Here is a tiny trained network, its code and every weight. The questions are about switching its units off for an input and a class, where a switched-off unit gives its printed mean instead of its output.

import numpy as np


def w(rows, s, z=0):
    codes = np.array(rows[::2]) - 128.0
    scale = np.full(codes.shape[1], s)
    scale[-1] = z or s
    return codes * scale


def norm(h):
    return h / np.sqrt((h * h).mean(-1, keepdims=True) + 1e-5)


def f(y):
    return y / 2 * (1 + np.tanh(0.7978845608 * (y + 0.044715 * y**3)))


def log_softmax(a):
    a = a - a.max(-1, keepdims=True)
    return a - np.log(np.exp(a).sum(-1, keepdims=True))


def net(x, mask):
    res = np.array(x, float).reshape(1, 8) / 4 @ E
    u = 0
    for l in range(2):
        y = f(norm(res) @ A[l][:, :-1].T + A[l][:, -1])
        res = res + np.where(mask[u : u + 11], y, B[l][:, -1]) @ B[l][:, :-1]
        u += 11
    return log_softmax(norm(res)[-1] @ U[:, :-1].T + U[:, -1])


A, B = {}, {}
E = w([
[131,125,126,128,130,134,129,124,124],'x0',
[7,153,55,68,51,216,142,75,134],'x1',
[123,135,139,130,127,128,125,128,137],'x2',
[199,133,113,62,132,57,123,2,218],'x3',
[131,123,125,127,126,130,130,128,124],'x4',
[124,134,134,133,130,129,129,127,134],'x5',
[6,33,164,142,121,25,76,65,55],'x6',
[123,134,135,134,125,128,121,130,139],'x7',
],0.0023)
A[0] = w([
[83,83,141,138,75,76,62,66,56,27],'L0N1',
[73,111,119,91,66,173,201,102,156,62],'L0N2',
[111,169,156,107,89,110,99,127,153,58],'L0N3',
[15,142,52,132,113,193,137,86,154,133],'L0N4',
[122,142,189,143,96,123,97,107,179,112],'L0N5',
[168,124,124,56,131,83,83,3,170,86],'L0N6',
[65,110,155,151,149,182,138,214,55,71],'L0N7',
[58,157,105,52,62,176,157,65,101,101],'L0N8',
[124,75,170,173,178,83,119,104,96,77],'L0N9',
[80,150,115,141,140,148,111,195,80,3],'L0N10',
[117,162,187,103,95,157,104,146,142,75],'L0N11',
],0.0037,0.0015)
B[0] = w([
[85,113,151,72,163,142,190,185,138,209],'L0N1',
[143,141,122,125,111,120,84,117,106,172],'L0N2',
[134,117,107,139,98,114,151,106,121,109],'L0N3',
[190,122,185,78,75,140,51,76,102,253],'L0N4',
[126,123,93,138,141,119,137,134,94,130],'L0N5',
[89,127,62,255,128,118,182,130,143,252],'L0N6',
[104,163,60,254,147,115,152,34,201,230],'L0N7',
[202,123,120,121,85,109,69,133,112,239],'L0N8',
[132,140,154,77,123,156,113,165,117,180],'L0N9',
[153,109,120,153,109,109,156,63,162,144],'L0N10',
[137,83,57,111,153,132,153,120,117,118],'L0N11',
],0.0044,0.002)
A[1] = w([
[139,166,151,103,164,207,156,145,168,136],'L1N1',
[68,136,65,215,63,166,120,193,102,114],'L1N2',
[16,82,199,175,118,72,93,63,111,250],'L1N3',
[121,117,64,220,126,113,171,16,193,49],'L1N4',
[210,198,74,131,102,211,158,170,165,125],'L1N5',
[131,163,66,146,125,82,124,1,200,117],'L1N6',
[101,72,72,86,148,145,75,106,78,230],'L1N7',
[194,111,199,162,216,76,139,184,105,128],'L1N8',
[189,96,59,109,114,8,185,53,172,142],'L1N9',
[203,209,136,127,174,159,130,134,196,102],'L1N10',
[199,122,199,192,191,77,85,181,109,147],'L1N11',
],0.0036,0.0011)
B[1] = w([
[85,59,101,92,141,25,123,103,87,156],'L1N1',
[208,184,90,218,136,136,138,44,216,176],'L1N2',
[189,121,108,76,195,114,202,212,132,251],'L1N3',
[124,188,52,250,150,158,178,182,122,217],'L1N4',
[57,45,210,92,193,2,167,172,105,255],'L1N5',
[124,132,157,209,155,164,132,142,126,207],'L1N6',
[173,194,176,133,183,117,117,146,200,156],'L1N7',
[115,200,118,113,20,192,62,63,126,232],'L1N8',
[89,157,137,211,118,233,114,154,91,196],'L1N9',
[57,90,133,74,153,133,124,150,75,219],'L1N10',
[131,129,58,76,38,188,81,18,160,226],'L1N11',
],0.0039,0.0027)
U = w([
[131,169,75,255,145,146,168,109,139,254],'0',
[176,155,141,59,26,154,20,45,109,93],'1',
[99,87,159,31,197,54,185,193,106,29],'2',
],0.0079,0.00066)

Each question gives the input, the list of numbers given to net, and the class t.
The units are the neurons (one row each of A and B). Each row of codes is followed by its name. A weight is (code - 128) times the scale printed after its matrix; where a second scale follows, it is the last column's (A, B and U).
mask holds one flag per neuron, layer by layer. A switched-off neuron (its flag False) gives its mean, the last column of its row in B, instead of its output. The means were averaged over made-up inputs and are rounded, as every weight is.
A unit's drop is (log p(t) with every unit on - log p(t) with that unit switched off) / (log p(t) with every unit on - log p(t) with every unit switched off).
The circuit of an input: a set's keep is (log p(t) with only the set's units on - log p(t) with every unit switched off) / (log p(t) with every unit on - log p(t) with every unit switched off). Starting from the 12 units with the biggest drops (on a tie, the unit counted first), units are removed one at a time, each time the one whose removal leaves the highest keep (on an exact tie, the one counted first), for as long as the keep stays at least 0.8.
circuit, biggest first: the units of the circuit, biggest drop first
unit that matters most: the unit with the biggest drop
k most important neurons: the k neurons with the biggest drops, biggest first
k most important neurons of layer l: the k neurons of layer l with the biggest drops, biggest first
drop of u: that unit's drop, to one decimal
input [-2,8,6,-7,-4,3,4,-3], class 1: 3 most important neurons of layer 1 : [L1N4; L1N9; L1N6]
input [2,-8,7,1,-2,-3,-7,-1], class 1: most important neuron : [L1N8]
input [-5,-7,3,-2,3,5,-7,-5], class 1: 2 most important neurons of layer 1 : [L1N8; L1N11]
input [-7,7,6,7,2,-5,-6,-6], class 0: 3 most important neurons of layer 1 : [L1N6; L1N11; L1N8]
input [1,7,-5,7,-3,-5,6,-3], class 0: circuit, biggest first : [L0N6; L1N4]
input [2,1,-4,4,-6,6,6,-5], class 2: 4 most important neurons of layer 0 : [L0N1; L0N7; L0N9; L0N10]
input [-5,-6,-5,1,6,-2,-7,6], class 2: 3 most important neurons of layer 0 : [L0N4; L0N8; L0N2]
input [-4,7,-6,-6,-2,-6,-6,-7], class 1: 3 most important neurons of layer 0 : [L0N4; L0N6; L0N8]
input [-6,-1,5,-6,7,2,-8,3], class 2: 2 most important neurons : [L1N5; L0N6]
input [-7,-8,-3,5,2,-1,4,-5], class 1: 2 most important neurons : [L0N7; L0N9]
input [-6,7,-1,0,-7,-4,-8,0], class 2: 3 most important neurons of layer 1 : [L1N5; L1N8; L1N11]
input [8,-8,7,-3,5,4,-8,-3], class 1: 3 most important neurons : [L1N8; L1N11; L1N3]
input [-7,6,5,-3,2,7,-6,-4], class 1: 2 most important neurons of layer 0 : [L0N4; L0N1]
input [-4,4,4,-2,5,-6,7,-8], class 2: circuit, biggest first : [L1N3]
input [-7,4,-6,8,7,8,8,0], class 0: 3 most important neurons : [L0N6; L1N5; L1N9]
input [-3,8,0,-4,1,1,0,-3], class 1: 2 most important neurons : [L0N4; L0N6]
input [4,6,2,6,-7,6,-2,2], class 0: 2 most important neurons of layer 0 : [L0N6; L0N9]
input [6,2,5,-5,-6,7,-7,-6], class 2: 2 most important neurons : [L1N5; L0N6]
input [4,-3,-4,-2,0,7,-5,-2], class 2: drop of L0N1 : 0.0
input [-4,5,-7,-3,5,6,-7,-1], class 2: drop of L1N5 : 1.0
input [-7,2,-4,1,8,-5,4,-4], class 2: unit that matters most : L0N1
input [1,6,-6,-1,-7,4,-4,-6], class 1: drop of L0N4 : 0.1
input [-4,-5,-3,-3,0,0,3,-3], class 1: drop of L0N6 : 0.2
